Below are the code and all the weights of a small trained network. Each question names an input and a class and asks about switching units off, where a switched-off unit gives its printed mean instead of its output.

import numpy as np


def w(rows, s, z=0):
    codes = np.array(rows[::2]) - 128.0
    scale = np.full(codes.shape[1], s)
    scale[-1] = z or s
    return codes * scale


def norm(h):
    return h / np.sqrt((h * h).mean(-1, keepdims=True) + 1e-5)


def f(y):
    return y / 2 * (1 + np.tanh(0.7978845608 * (y + 0.044715 * y**3)))


def log_softmax(a):
    a = a - a.max(-1, keepdims=True)
    return a - np.log(np.exp(a).sum(-1, keepdims=True))


def net(x, mask):
    res = np.array(x, float).reshape(1, 3) / 4 @ E
    u = 0
    for l in range(2):
        y = f(norm(res) @ A[l][:, :-1].T + A[l][:, -1])
        res = res + np.where(mask[u : u + 5], y, B[l][:, -1]) @ B[l][:, :-1]
        u += 5
    return log_softmax(norm(res)[-1] @ U[:, :-1].T + U[:, -1])


A, B = {}, {}
E = w([
[53,129,222,108,7,72,121,85,55,168],'x0',
[150,141,207,153,117,250,55,92,123,170],'x1',
[135,152,45,2,157,57,82,142,130,57],'x2',
],0.0089)
A[0] = w([
[47,153,194,82,70,109,187,183,45,166,163],'L0N1',
[80,93,175,148,101,110,187,171,126,119,4],'L0N2',
[66,110,174,67,2,40,169,138,88,177,127],'L0N3',
[209,225,76,108,151,158,136,124,180,105,85],'L0N4',
[123,119,79,107,158,54,187,128,104,53,178],'L0N5',
],0.011,0.0046)
B[0] = w([
[165,62,118,165,247,166,44,209,90,56,225],'L0N1',
[105,179,82,84,207,98,222,139,117,168,151],'L0N2',
[89,37,90,185,190,254,67,235,55,107,253],'L0N3',
[108,184,151,129,106,136,158,136,85,157,198],'L0N4',
[56,89,57,106,193,9,146,108,98,209,228],'L0N5',
],0.0087,0.013)
A[1] = w([
[136,104,114,67,91,32,205,176,212,140,1],'L1N1',
[147,173,142,50,156,62,87,126,178,119,1],'L1N2',
[177,129,149,228,168,141,255,165,205,164,196],'L1N3',
[107,199,149,44,74,158,33,135,99,121,200],'L1N4',
[237,185,164,79,84,108,88,152,177,103,13],'L1N5',
],0.0086,0.0044)
B[1] = w([
[216,177,240,128,8,152,176,95,116,81,168],'L1N1',
[12,103,127,96,109,25,183,166,165,171,141],'L1N2',
[113,45,93,91,180,231,47,242,81,124,253],'L1N3',
[184,148,133,91,136,38,78,102,121,130,192],'L1N4',
[159,42,92,160,2,95,185,99,223,148,130],'L1N5',
],0.0096,0.006)
U = w([
[170,144,146,142,75,113,188,31,186,151,3],'0',
[101,163,21,66,176,1,103,80,80,107,253],'1',
[225,228,165,87,109,134,50,74,189,175,71],'2',
[183,142,138,153,53,83,150,87,177,86,3],'3',
[239,124,206,118,71,94,136,103,139,137,7],'4',
[80,49,82,193,171,196,100,223,80,148,253],'5',
],0.0092,0.0046)

Each question gives the input, the list of numbers given to net, and the class t.
The units are the neurons (one row each of A and B). Each row of codes is followed by its name. A weight is (code - 128) times the scale printed after its matrix; where a second scale follows, it is the last column's (A, B and U).
mask holds one flag per neuron, layer by layer. A switched-off neuron (its flag False) gives its mean, the last column of its row in B, instead of its output. The means were averaged over made-up inputs and are rounded, as every weight is.
A unit's drop is (log p(t) with every unit on - log p(t) with that unit switched off) / (log p(t) with every unit on - log p(t) with every unit switched off).
The circuit of an input: a set's keep is (log p(t) with only the set's units on - log p(t) with every unit switched off) / (log p(t) with every unit on - log p(t) with every unit switched off). Starting from all 10 units, units are removed one at a time, each time the one whose removal leaves the highest keep (on an exact tie, the one counted first), for as long as the keep stays at least 0.8.
circuit, biggest first: the units of the circuit, biggest drop first
unit that matters most: the unit with the biggest drop
top k neurons: the k neurons with the biggest drops, biggest first
top k neurons in layer l: the k neurons of layer l with the biggest drops, biggest first
drop when u is switched off: that unit's drop, to one decimal
input [-1,-3,1], class 1: unit that matters most -> L0N5
input [-1,5,0], class 2: circuit, biggest first -> [L0N3; L0N1; L0N5]
input [-1,-7,-4], class 1: circuit, biggest first -> [L0N5; L0N3]
input [-2,4,4], class 2: top 3 neurons -> [L0N5; L0N3; L0N4]
input [0,8,-2], class 2: circuit, biggest first -> [L0N3; L0N1; L0N5]
input [-8,-5,-1], class 1: top 3 neurons -> [L0N5; L0N3; L0N1]
input [0,7,2], class 2: top 2 neurons -> [L0N3; L0N5]
input [-1,5,2], class 2: top 2 neurons -> [L0N3; L0N5]
input [-2,2,2], class 1: top 3 neurons -> [L0N3; L1N4; L1N1]
input [-3,5,5], class 2: top 2 neurons in layer 0 -> [L0N5; L0N3]
input [7,-7,6], class 5: top 2 neurons in layer 0 -> [L0N3; L0N1]
input [-5,5,7], class 1: drop when L0N3 is switched off -> 0.3
input [-1,2,3], class 1: drop when L0N3 is switched off -> 0.4
input [2,7,1], class 4: drop when L0N3 is switched off -> 0.5
